Below are the code and all the weights of a small trained network. Each question names an input and a target symbol and asks about switching units off, where a switched-off unit gives its printed mean instead of its output.

import numpy as np


def w(rows, s, z=0):
    codes = np.array(rows[::2]) - 128.0
    scale = np.full(codes.shape[1], s)
    scale[-1] = z or s
    return codes * scale


def f(y):
    return np.maximum(y, 0)


def softmax(a):
    e = np.exp(a - a.max(-1, keepdims=True))
    return e / e.sum(-1, keepdims=True)


def log_softmax(a):
    a = a - a.max(-1, keepdims=True)
    return a - np.log(np.exp(a).sum(-1, keepdims=True))


def net(x, mask):
    ids = ['αβγδεζηθλμξπσφψω'.index(c) for c in x.split()]
    T = len(ids)
    res = E[ids] + P[:T]
    u = 0
    for l in range(3):
        q, k, v = (res @ M[l].T for M in (Q, K, V))
        z = softmax(np.where(np.tri(T) > 0, q @ k.T / 3**0.5, -1e9)) @ v
        res = res + np.where(mask[u], z, O[l][:, -1]) @ O[l][:, :-1]
        u += 1
        y = f(res @ A[l][:, :-1].T + A[l][:, -1])
        res = res + np.where(mask[u : u + 4], y, B[l][:, -1]) @ B[l][:, :-1]
        u += 4
    return log_softmax(res[-1] @ U[:, :-1].T + U[:, -1])


Q, K, V, O, A, B = {}, {}, {}, {}, {}, {}
E = w([
[26,101,187],'α',
[78,129,170],'β',
[70,133,170],'γ',
[80,145,139],'δ',
[4,86,76],'ε',
[84,146,126],'ζ',
[162,223,163],'η',
[81,134,158],'θ',
[74,137,155],'λ',
[45,171,51],'μ',
[93,95,94],'ξ',
[83,144,137],'π',
[118,92,139],'σ',
[149,51,81],'φ',
[196,71,204],'ψ',
[113,145,129],'ω',
],0.015)
P = w([
[21,97,254],'0',
[41,107,229],'1',
[48,115,223],'2',
[57,122,211],'3',
[54,125,203],'4',
[52,128,200],'5',
[58,135,168],'6',
[55,135,180],'7',
[51,134,178],'8',
[56,137,156],'9',
[62,140,133],'10',
[50,130,162],'11',
[52,135,146],'12',
[49,126,180],'13',
],0.0059)
Q[0] = w([
[148,221,2],'0.h1',
[39,222,235],'0.h1',
[224,101,38],'0.h1',
],0.0073)
K[0] = w([
[1,210,179],'0.h1',
[97,153,7],'0.h1',
[154,98,219],'0.h1',
],0.0076)
V[0] = w([
[255,144,153],'0.h1',
[92,199,55],'0.h1',
[23,212,78],'0.h1',
],0.0075)
O[0] = w([
[243,156,176,1],'0.h1',
[39,199,81,129],'0.h1',
[2,157,110,207],'0.h1',
],0.0075,0.0076)
A[0] = w([
[101,87,119,131],'0.n1',
[97,254,143,113],'0.n2',
[192,162,15,2],'0.n3',
[142,87,136,42],'0.n4',
],0.0081,0.0092)
B[0] = w([
[36,130,210,237],'0.n1',
[101,205,167,255],'0.n2',
[38,215,87,128],'0.n3',
[65,172,255,131],'0.n4',
],0.0097,0.0056)
Q[1] = w([
[150,104,170],'1.h1',
[119,91,1],'1.h1',
[156,88,69],'1.h1',
],0.01)
K[1] = w([
[66,75,99],'1.h1',
[4,60,206],'1.h1',
[169,3,196],'1.h1',
],0.0047)
V[1] = w([
[42,105,176],'1.h1',
[30,130,223],'1.h1',
[108,43,253],'1.h1',
],0.0055)
O[1] = w([
[129,96,61,223],'1.h1',
[195,132,131,252],'1.h1',
[154,105,4,161],'1.h1',
],0.011,0.018)
A[1] = w([
[169,234,3,234],'1.n1',
[184,238,207,229],'1.n2',
[253,200,255,44],'1.n3',
[122,145,55,255],'1.n4',
],0.0064,0.0063)
B[1] = w([
[44,74,254,229],'1.n1',
[88,75,154,139],'1.n2',
[35,125,55,137],'1.n3',
[95,69,185,253],'1.n4',
],0.007,0.011)
Q[2] = w([
[124,103,78],'2.h1',
[103,87,112],'2.h1',
[101,96,248],'2.h1',
],0.013)
K[2] = w([
[139,84,61],'2.h1',
[77,50,66],'2.h1',
[66,254,177],'2.h1',
],0.0074)
V[2] = w([
[177,84,176],'2.h1',
[122,46,255],'2.h1',
[162,146,73],'2.h1',
],0.0075)
O[2] = w([
[214,148,148,43],'2.h1',
[173,10,225,252],'2.h1',
[2,96,77,2],'2.h1',
],0.0068,0.0096)
A[2] = w([
[124,24,49,234],'2.n1',
[48,30,53,95],'2.n2',
[34,147,170,135],'2.n3',
[144,108,2,4],'2.n4',
],0.0087,0.0035)
B[2] = w([
[123,255,183,230],'2.n1',
[141,215,101,249],'2.n2',
[153,74,40,248],'2.n3',
[93,58,137,129],'2.n4',
],0.0099,0.015)
U = w([
[113,177,98,2],'α',
[172,184,111,169],'β',
[105,156,124,30],'γ',
[116,126,102,97],'δ',
[103,168,46,207],'ε',
[112,129,105,85],'ζ',
[98,3,194,54],'η',
[113,162,156,106],'θ',
[117,156,109,62],'λ',
[37,39,53,61],'μ',
[128,131,88,6],'ξ',
[110,130,115,74],'π',
[85,102,136,170],'σ',
[119,113,151,215],'φ',
[134,112,96,19],'ψ',
[216,132,141,168],'ω',
],0.011,0.0089)

Each question gives the input, a string of symbols that net reads in full, and the target symbol t.
The units are the heads (3 rows each of Q, K, V and O) and the neurons (one row each of A and B). Each row of codes is followed by its name. A weight is (code - 128) times the scale printed after its matrix; where a second scale follows, it is the last column's (O, A, B and U).
mask holds one flag per unit, layer by layer, with each layer's heads first. A switched-off unit (its flag False) gives its mean, the last column of its rows in O or B, instead of its output. The means were averaged over made-up inputs and are rounded, as every weight is.
A unit's drop is (log p(t) with every unit on - log p(t) with that unit switched off) / (log p(t) with every unit on - log p(t) with every unit switched off).
The circuit of an input: a set's keep is (log p(t) with only the set's units on - log p(t) with every unit switched off) / (log p(t) with every unit on - log p(t) with every unit switched off). Starting from the 12 units with the biggest drops (on a tie, the unit counted first), units are removed one at a time, each time the one whose removal leaves the highest keep (on an exact tie, the one counted first), for as long as the keep stays at least 0.8.
circuit, biggest first: the units of the circuit, biggest drop first
unit that matters most: the unit with the biggest drop
k most important neurons: the k neurons with the biggest drops, biggest first
input μ ε μ γ ζ θ δ, target μ: circuit, biggest first : (0.h1, 2.n1, 2.n3)
input ω ψ π λ η μ ξ μ β, target μ: circuit, biggest first : (0.h1, 2.n1, 2.n3)
input δ ε λ μ α, target μ: circuit, biggest first : (0.h1, 2.n3)
input ψ δ β σ ω α θ γ η β ω, target η: 3 most important neurons : (1.n1, 2.n2, 1.n2)
input ζ π μ, target μ: 2 most important neurons : (2.n1, 2.n3)
input ξ ε σ μ β, target μ: 2 most important neurons : (2.n1, 0.n2)
input ω μ σ ξ η α μ ζ ε ω ω σ φ η, target η: most important neuron : (1.n2)
input ξ ψ β β μ λ π γ, target μ: 4 most important neurons : (2.n1, 2.n3, 0.n2, 2.n2)
input μ δ η β φ ζ σ μ α, target μ: 3 most important neurons : (2.n1, 2.n3, 2.n2)
input π φ η ζ δ μ π, target μ: 3 most important neurons : (2.n1, 2.n3, 2.n2)
input σ λ θ ω ψ γ ε λ, target ε: circuit, biggest first : (0.h1, 2.h1, 1.h1)
input β λ μ σ ψ η γ θ α, target η: circuit, biggest first : (1.h1, 2.h1, 0.n1)
input θ ζ η δ, target η: 3 most important neurons : (2.n2, 2.n1, 1.n2)
input ξ λ ζ η α, target η: circuit, biggest first : (1.h1, 0.n1, 2.h1)
input ε ψ ε π μ μ π, target μ: unit that matters most : 0.h1
input ψ γ ε φ ξ μ β π ψ δ η ζ π, target η: 3 most important neurons : (0.n2, 2.n2, 2.n1)
input μ π ζ γ π β β μ μ ψ μ ω, target μ: 2 most important neurons : (2.n1, 2.n3)
input β φ β δ η δ θ η ω λ, target η: 3 most important neurons : (2.n2, 2.n1, 1.n2)
input μ σ ξ δ σ μ ω θ, target μ: circuit, biggest first : (2.n1, 0.h1, 2.n3)
input ψ μ ε θ φ, target ω: circuit, biggest first : (0.h1)
input γ ψ ε ψ γ, target ε: circuit, biggest first : (0.h1, 2.n2, 1.h1)
